Here are made-up things, facts about them, and rows of numbers that follow some of those facts. Name the thing behind each unnamed row.

Facts:
(596) {σ=(714), θ=dobri}
(579) {θ=dobri}
(553) {σ=(938), θ=skugra}
(928) {σ=(974), θ=skugra}
(1048) {σ=(180), θ=putistin, β=(24)}
(433) {σ=(579), θ=dobri, β=(991),(728)}
(662) {σ=(974), θ=skugra}
(524) {σ=(579), θ=dagas, β=(618)}
(512) {σ=(586), θ=skugra}
(867) {σ=(125), θ=dobri}
(97) {σ=(957), θ=putistin}
(912) {σ=(180), θ=dobri}
(1079) {σ=(125), θ=dagas, β=(714)}
(749) {σ=(921), θ=dagas, β=(615),(498),(157)}
(154) {θ=dobri, β=(711)}
(925) {σ=(618), θ=putistin}
(610) {σ=(992), θ=putistin, β=(711)}
(962) {σ=(1055), θ=dagas}
(1072) {θ=dobri}
(876) {σ=(154), θ=skugra, β=(346)}
(456) {σ=(1098), θ=dobri, β=(893),(876),(121)}
(1055) {θ=skugra}
(298) {σ=(1136), θ=putistin}
(441) {σ=(1055), θ=dagas}
(618) {θ=putistin, β=(668),(488)}
(603) {θ=dobri, β=(767)}
(616) {σ=(618), θ=dobri}
(839) {σ=(957), θ=dagas}
(689) {σ=(957), θ=dagas, β=(1130)}
(1083) {σ=(603), θ=putistin}
(847) {σ=(714), θ=putistin}
(498) {θ=dagas, β=(422)}
(1037) {σ=(125), θ=dagas}
(1130) {θ=bruzepla, β=(418)}
(157) {σ=(995), θ=dagas, β=(711)}
(628) {θ=dagas}
(161) {σ=(618), θ=bruzepla}
(180) {θ=dobri, β=(5)}
(578) {σ=(938), θ=dagas, β=(708)}
(5) {σ=(921), θ=skugra, β=(713),(768),(778)}
(570) {σ=(957), θ=putistin, β=(578)}
(111) {σ=(921), θ=dagas, β=(767)}
(121) {σ=(125), θ=dagas, β=(1136)}
(29) {σ=(628), θ=bruzepla, β=(603)}
(720) {σ=(498), θ=putistin}
(45) {σ=(154), θ=skugra, β=(610)}
(418) {σ=(1130), θ=putistin}
(957) {θ=dagas}
(480) {σ=(974), θ=putistin, β=(953)}
(652) {σ=(714), θ=skugra}
(260) {σ=(579), θ=dobri, β=(662),(418),(138)}
(995) {θ=dobri, β=(610)}
(488) {θ=putistin}
(711) {σ=(938), θ=dagas}
(714) {θ=dobri, β=(767)}
(713) {σ=(995), θ=skugra, β=(91)}
(106) {σ=(938), θ=skugra}
(992) {θ=dobri}
(46) {σ=(368), θ=bruzepla}
(194) {σ=(1098), θ=skugra}
(379) {θ=bruzepla}
(165) {σ=(957), θ=dobri, β=(767),(995)}
(138) {σ=(579), θ=dobri, β=(91),(713)}
(6) {σ=(498), θ=skugra}
(659) {σ=(618), θ=dagas}
(646) {σ=(603), θ=putistin}
(753) {σ=(180), θ=bruzepla}
(708) {σ=(607), θ=putistin, β=(767),(194),(29)}
(974) {θ=dagas, β=(31)}
(580) {σ=(368), θ=dobri}
(846) {σ=(938), θ=dobri, β=(652)}
(607) {θ=putistin}
(991) {σ=(938), θ=skugra, β=(1098)}
(312) {σ=(1130), θ=dobri, β=(174),(379)}
(96) {σ=(579), θ=dobri}
(668) {σ=(498), θ=bruzepla, β=(83),(652)}
(841) {σ=(586), θ=dagas}
(768) {σ=(607), θ=bruzepla, β=(767)}
(346) {σ=(1072), θ=putistin, β=(441)}
(24) {σ=(586), θ=dobri, β=(106),(995)}
(31) {σ=(921), θ=skugra, β=(418)}
(767) {σ=(1043), θ=putistin}
(921) {θ=skugra}
(953) {σ=(974), θ=dagas, β=(652)}
(281) {σ=(957), θ=skugra, β=(662),(441)}
(449) {σ=(1043), θ=dobri}
(368) {θ=dobri, β=(1083)}
(1043) {θ=dagas}
(91) {σ=(921), θ=skugra, β=(194),(610)}
(778) {σ=(603), θ=dobri, β=(711),(194),(610)}
(83) {σ=(618), θ=skugra, β=(111),(1098)}
(385) {σ=(180), θ=skugra}
(422) {σ=(974), θ=bruzepla, β=(711)}
(125) {θ=dagas}
(1136) {θ=dagas, β=(610)}
(1098) {θ=skugra}
(586) {θ=dobri}
(360) {σ=(1136), θ=dagas}
(469) {σ=(921), θ=dagas, β=(615),(161),(368),(586)}
(893) {σ=(368), θ=putistin}
(615) {σ=(1055), θ=dobri, β=(441)}
(174) {σ=(995), θ=dobri, β=(1048)}
(728) {σ=(1136), θ=skugra, β=(165)}
(938) {θ=skugra, β=(111),(689)}

Named rows:
[-34 -26  -6  40 -27 -24 -10  11 -32 -14 -19 -12  -1]: (867)
[-31 -26   9  34 -23 -31 -39  13 -57 -22   0 -28   9]: (652)
[-13 -31 -11  24 -19 -16 -37  36 -88 -42  -5 -24   8]: (31)
[-30 -28  -4  36 -24 -38 -47  13 -41 -14  10 -19  13]: (106)
[ 20 -10  -9  31  -5  13  -9  34 -48 -12 -29 -19  23]: (689)
[-33 -31   9  35 -20 -31 -41  12 -47 -16   3 -28   0]: (385)
[-32 -17  -9  36 -12 -17 -16   9 -30 -10 -19 -18   0]: (753)
[-11 -35 -22  26 -25 -14   0  27 -54 -27 -19 -18   9]: (456)
[ -4 -34 -23  31 -22 -24 -26  24 -67 -28  21 -34  16]: (938)
[-18  -2   2  31   9  -7 -31  11 -29  -1 -12 -22   3]: (720)
[ 16 -62 -34  12 -11 -19   5  11 -40 -29  -6  -7 -16]: (995)
[ 30 -42 -14  -2  21  -4  -7  19 -19  -7 -14   6 -15]: (157)
[-19   0   2  30  10  -7 -30  10 -29  -1 -11 -23   3]: (893)
[  8 -22 -10  13  11 -19 -23   7   2   6  -7  16  -8]: (711)
[-36 -26  -3  38 -25 -25  -7  11 -33 -13 -18 -14  -2]: (616)
[ 11 -62 -25  -4   7 -17  -8   9 -25 -20 -17  -5 -17]: (422)
[ -6 -31 -24  31 -25 -13   6  18 -57 -30 -10 -19   4]: (180)
[-24 -28   6  42 -21 -32 -35   1 -50 -20  12 -29  -4]: (1055)
[ -8  -8   3  40   2   1 -39   6 -26   0 -21 -27   8]: (97)
[-18  -1   2  31   9  -6 -31  11 -28   0 -12 -23   3]: (847)
[ -9 -39 -25  25 -23 -12   2  30 -52 -26 -17 -19   6]: (24)
[ 16 -77 -31  -3  -5 -23  -4  12 -26 -24 -13   3 -22]: (778)
[ -6   7   3  41   0  -5  -8   7 -26  -1 -10  -8  -2]: (1043)
[-18  -1   2  30  10  -6 -31  11 -28   0 -12 -22   3]: (646)

Rows to name:
[ -3 -12 -26  25 -15  -5   1  15 -67 -35 -18 -26  18]	(1130)
[ -2  -4   7  45  -6   1 -22  14 -18   4 -27 -12   5]	(839)
[ 13 -60 -28  13 -11 -22   0   2 -34 -27  -8  -2 -20]	(154)
[-10 -44 -12  26 -18 -18 -26  34 -67 -25   9 -38   9]	(728)
[  4   0 -11  14   7   5 -17  29 -64 -22 -18 -31  25]	(346)
[  5 -10 -14  14  11   6 -18  29 -56 -16 -13 -31  17]	(1048)
[ 14 -13 -11  16   5   4   0  34 -44 -11 -19 -11  10]	(121)
[-25 -18 -17  58  12  10 -18  36 -17  25  16 -47 -10]	(767)
[ 13 -17 -13  27   6  11 -27  24 -46 -12 -21 -35  17]	(570)
[-10 -25 -33  24 -30 -21  -5  31 -54 -29 -14 -11  26]	(846)
[ -5 -61 -40  59 -27   9   3  49 -37  -2  -1 -44  -3]	(165)
[-14   1   9  33   2  -7  -8  17 -23   3 -17 -10   2]	(659)
[-21  -2   5  28  10  -8 -28  11 -29   0 -11 -26   4]	(925)
[-18 -47 -47  56  -8  12   9  54 -36  10  15 -53 -10]	(768)
[-14 -42  -7  22 -18 -18 -22  35 -73 -28   5 -42  14]	(83)
[ 20  -9 -14  22   7   4   3  20 -44 -14  -9 -12   5]	(498)
[-27 -41   6  33 -17 -31 -40   9 -43 -14   7 -25  -5]	(194)
[-25 -10 -11  43 -14 -17 -12  -4 -33 -15 -12 -18  -4]	(379)
[-29 -21  -7  43 -26 -26  -2   1 -35 -17 -12 -14  -5]	(579)
[ 38 -32 -18   3  17   0   1  13 -33 -14  -8   0  -9]	(1136)
[  3   3   4  49  -5   1 -15   4 -23  -1 -17 -12   2]	(957)
[  7  -2 -12  19  11   4  -9  17 -58 -21  -7 -34  15]	(618)

The same things again, as new rows of numbers:
Some rows with their names:
[-12  17  43  23  27  11 -40   8 -28 -14  -9 -15  39  -5   8]: (689)
[ 30  21   4  -4   5  -8 -35  19  53   0  -1  -3   1 -17 -24]: (1048)
[-25 -19 -14 -24  24 -17 -35  -1  -7  16  16 -38 -18  11  -2]: (29)
[ 10   5 -18 -16 -29  14 -25 -10  71   7  37 -11  10  -3 -24]: (45)
[ 32 -31  -7  15  19 -13  61 -50 -11 -26 -11  20  32  28 -15]: (469)
[ 25  -5 -29  -4 -16  -8 -22 -41  35  33  34 -12  11  -6 -21]: (154)
[ 25  -9 -26 -10 -14  -9 -33 -28  39  34  37 -25  13 -10  -7]: (778)
[ 17 -28 -28  -6   2  -6 -17 -39  51  14  18  13  25  -6 -39]: (422)
[-26  -9  -9  -9   1 -13 -26  13  -1  19   5 -40   2   8  41]: (1079)
[ -2 -13  -9 -28   7 -21 -23  12 -16  34  19 -37 -35   2  13]: (714)
[ -9  -3  -4 -23  -1 -21 -40  19  20  18  31 -37 -14  12  15]: (708)
[  3  12 -14 -16  11 -14 -19  -5  -7  25 -14 -28  -2  16   8]: (433)
[-33   7  18  -7 -17  17  10  17 -20  12   9  13 -22  10  -4]: (553)
[-22  22 -10  20  -1  -3  17  -3 -31  30 -16  15  -6  -6   6]: (579)
[-14  -2  16  27 -14  -1   0  19 -19   6 -27   5  -2  -8  35]: (659)
[ 14   4  18 -12   7 -10  13  16  22 -43  19  25   3 -31 -40]: (662)
[ -4   7  -8  17   3   3  26  -2 -26  22  -6  19   1  -6  16]: (596)
[-11   6   7 -29  -2  12   7  28  -2 -32  -3 -16 -51   6  -1]: (1098)
[-27  21  -2   1 -23  19  31  10  -3   4  11  11 -12   6  -4]: (1055)
[ 18  -5  14  -7 -12  -4  23  18 -26 -48 -43  -1 -21  18  10]: (488)
[-10   2   3  10 -19  12  49  11   4   5  -7  36  -2   1   0]: (928)
[-29  -3   6  27 -17   7  12  -5 -23   6 -31  16   3   6  21]: (628)
[ 18 -19  -7 -13  10 -10  75 -16 -12 -16  17  31 -31 -18 -31]: (586)
[-33   0   0  18 -17   5  15  -4 -21   3 -23  11  11   9  29]: (125)

Name these rows:
[-13   9  27  21   0 -14 -28  -3 -38   9 -26  13  49   3   6]	(974)
[ 38  -7 -13  -8  -2 -10 -38 -15  44  30  30 -14 -10 -18 -29]	(995)
[ 14 -15 -14 -10  17  -4  10 -13 -37 -32 -42 -27   7  33   7]	(668)
[ 46  16   3   1  10 -10 -28   1  22  30  -4   2  -1 -21 -30]	(174)
[ 46  12  -5 -11   5 -12 -34 -15  30  32   9  -9   8 -15 -24]	(24)
[ 13   5   1 -24   6   5  47  -6  27 -40  29  14  -6 -10 -42]	(876)
[ 42 -26 -14  17  13  -3  -2 -57  30 -15   5   0  41  22 -20]	(749)
[ 17  35  21  16  26  17 -44   5 -13 -30   0   9  39  -3 -18]	(31)
[ 11 -16  15  -4  19  -9  32 -10  10 -64  -5  25  -5 -22 -23]	(441)
[-39 -28  11 -13   4 -16 -55   7 -17  28  10 -37 -22   8  27]	(578)
[ 33  -4   0 -16  20 -21  53 -21   2 -35  21  18  -7 -25 -32]	(615)
[-29  13  21 -31  -4 -12 -45  27 -30  25  24 -36  -4  17 -15]	(938)
[ -9 -36  16   2  -1   3 -65  -8  39   1  13   2 -20 -23 -12]	(711)
[ 15   7   8 -13  -2  23  25  20 -10 -67 -41   2 -29  12   8]	(652)
[  2 -28  14   5  38 -11 -46   3  -3 -14 -17 -32  -7  16  26]	(111)
[ 22 -14  -4  -5  -5   3 -45   3  70  -6  20   1 -12 -25 -23]	(610)

